Here is a tiny trained network, its code and every weight. The questions are about switching its units off for an input and a class, where a switched-off unit gives its printed mean instead of its output.

import numpy as np


def w(rows, s, z=0):
    codes = np.array(rows[::2]) - 128.0
    scale = np.full(codes.shape[1], s)
    scale[-1] = z or s
    return codes * scale


def f(y):
    return np.maximum(y, 0)


def log_softmax(a):
    a = a - a.max(-1, keepdims=True)
    return a - np.log(np.exp(a).sum(-1, keepdims=True))


def net(x, mask):
    res = np.array(x, float).reshape(1, 5) / 4 @ E
    y = f(res @ A[0][:, :-1].T + A[0][:, -1])
    res = res + np.where(mask, y, B[0][:, -1]) @ B[0][:, :-1]
    return log_softmax(res[-1] @ U[:, :-1].T + U[:, -1])


A, B = {}, {}
E = w([
[171,179,88,123,236,163,84],'x0',
[116,149,78,203,139,111,198],'x1',
[153,1,73,212,157,97,64],'x2',
[211,94,131,47,149,74,217],'x3',
[116,69,226,186,193,194,196],'x4',
],0.0088)
A[0] = w([
[117,80,165,139,67,98,116,94],'neuron 0',
[77,115,238,200,146,189,181,110],'neuron 1',
[84,120,148,143,53,71,210,117],'neuron 2',
[146,130,181,186,176,185,255,75],'neuron 3',
[133,192,68,164,84,98,136,101],'neuron 4',
[103,215,151,56,116,184,187,19],'neuron 5',
[170,126,72,100,97,96,128,89],'neuron 6',
[144,29,178,169,228,197,178,113],'neuron 7',
[59,181,133,81,134,111,168,82],'neuron 8',
[134,184,49,161,199,170,171,139],'neuron 9',
[108,248,187,94,113,157,193,5],'neuron 10',
[191,164,168,92,201,160,42,136],'neuron 11',
[211,137,165,48,133,68,173,63],'neuron 12',
[41,137,181,206,64,29,175,125],'neuron 13',
[143,183,109,53,95,70,84,76],'neuron 14',
[149,97,233,107,188,175,134,51],'neuron 15',
[163,107,57,78,92,80,55,80],'neuron 16',
[244,111,141,57,152,50,239,22],'neuron 17',
[91,73,146,92,28,116,141,105],'neuron 18',
[4,194,129,160,94,212,85,50],'neuron 19',
[113,169,47,146,102,91,163,105],'neuron 20',
],0.0084,0.0029)
B[0] = w([
[195,117,166,112,156,106,117,172],'neuron 0',
[119,148,121,56,73,88,93,240],'neuron 1',
[163,166,163,121,181,134,162,204],'neuron 2',
[95,134,168,66,62,122,113,240],'neuron 3',
[98,115,150,34,64,142,84,192],'neuron 4',
[145,106,84,190,121,96,148,233],'neuron 5',
[107,111,120,120,61,130,121,172],'neuron 6',
[133,109,120,76,50,85,133,254],'neuron 7',
[133,66,132,174,77,97,152,191],'neuron 8',
[211,164,177,81,148,124,94,220],'neuron 9',
[147,88,65,226,107,18,183,242],'neuron 10',
[189,187,174,124,126,81,113,214],'neuron 11',
[101,92,160,104,180,173,72,211],'neuron 12',
[183,143,169,100,183,132,81,212],'neuron 13',
[112,139,158,102,81,131,136,204],'neuron 14',
[99,156,134,112,44,115,148,208],'neuron 15',
[110,139,128,114,38,92,122,201],'neuron 16',
[66,93,145,113,254,140,36,238],'neuron 17',
[205,182,145,100,177,124,121,193],'neuron 18',
[75,101,143,129,254,115,38,223],'neuron 19',
[118,137,147,53,61,157,120,190],'neuron 20',
],0.0082,0.009)
U = w([
[60,154,124,75,57,116,123,48],'0',
[30,105,121,111,190,126,78,122],'1',
[250,206,148,108,147,120,121,85],'2',
[130,153,128,104,116,118,118,253],'3',
[146,59,69,175,105,52,128,172],'4',
[96,140,147,146,118,178,144,155],'5',
[127,137,98,186,158,202,183,89],'6',
[96,142,61,135,143,170,176,83],'7',
],0.011,0.0075)

Each question gives the input, the list of numbers given to net, and the class t.
The units are the neurons (one row each of A and B). Each row of codes is followed by its name. A weight is (code - 128) times the scale printed after its matrix; where a second scale follows, it is the last column's (A, B and U).
mask holds one flag per neuron, in row order. A switched-off neuron (its flag False) gives its mean, the last column of its row in B, instead of its output. The means were averaged over made-up inputs and are rounded, as every weight is.
A unit's drop is (log p(t) with every unit on - log p(t) with that unit switched off) / (log p(t) with every unit on - log p(t) with every unit switched off).
The circuit of an input: a set's keep is (log p(t) with only the set's units on - log p(t) with every unit switched off) / (log p(t) with every unit on - log p(t) with every unit switched off). Starting from the 12 units with the biggest drops (on a tie, the unit counted first), units are removed one at a time, each time the one whose removal leaves the highest keep (on an exact tie, the one counted first), for as long as the keep stays at least 0.8.
circuit, biggest first: the units of the circuit, biggest drop first
unit that matters most: the unit with the biggest drop
top k neurons: the k neurons with the biggest drops, biggest first
drop of u: that unit's drop, to one decimal
input [7,6,4,4,-7], class 0: unit that matters most => neuron 16
input [6,-3,7,-7,-7], class 0: top 2 neurons => (neuron 16; neuron 17)
input [5,-5,-8,-2,-4], class 4: circuit, biggest first => (neuron 10; neuron 5)
input [-7,4,2,-4,8], class 0: top 4 neurons => (neuron 1; neuron 3; neuron 7; neuron 9)
input [4,6,3,-7,7], class 0: top 2 neurons => (neuron 7; neuron 1)
input [-2,-3,6,8,7], class 1: top 2 neurons => (neuron 17; neuron 12)
input [3,7,-8,7,0], class 4: top 3 neurons => (neuron 10; neuron 5; neuron 8)
input [8,8,-2,-8,8], class 0: circuit, biggest first => (neuron 3; neuron 1)
input [-8,-2,-4,-6,7], class 2: top 4 neurons => (neuron 13; neuron 18; neuron 2; neuron 0)
input [-2,0,-8,7,-5], class 4: top 4 neurons => (neuron 10; neuron 5; neuron 8; neuron 19)
input [-8,3,-1,-2,7], class 2: top 4 neurons => (neuron 13; neuron 2; neuron 18; neuron 0)
input [4,4,5,5,-1], class 1: top 2 neurons => (neuron 17; neuron 10)
input [-6,2,2,5,2], class 2: circuit, biggest first => (neuron 18; neuron 2)
input [7,6,-3,-7,-6], class 1: top 4 neurons => (neuron 19; neuron 7; neuron 18; neuron 4)
input [-5,6,-8,-4,-3], class 4: circuit, biggest first => (neuron 10)
input [4,-6,-5,-6,6], class 0: top 2 neurons => (neuron 15; neuron 1)
input [-1,8,6,4,3], class 3: circuit, biggest first => (neuron 10; neuron 5)
input [-2,-1,7,-3,7], class 0: circuit, biggest first => (neuron 10; neuron 1; neuron 7)
input [6,-6,-1,-5,2], class 2: top 2 neurons => (neuron 11; neuron 17)
input [3,5,-4,-5,8], class 0: top 2 neurons => (neuron 3; neuron 1)
input [-1,-1,-4,8,-4], class 1: circuit, biggest first => (neuron 17)
input [-7,6,-8,4,4], class 4: top 4 neurons => (neuron 10; neuron 5; neuron 8; neuron 9)
input [-7,6,4,1,1], class 2: drop of neuron 13 => 0.1
input [-3,8,6,5,6], class 3: drop of neuron 3 => 0.2
input [-4,3,-1,-8,-4], class 1: drop of neuron 19 => 0.7
input [-2,7,3,3,5], class 3: drop of neuron 16 => 0.2
input [-4,1,1,-5,8], class 0: circuit, biggest first => (neuron 1)
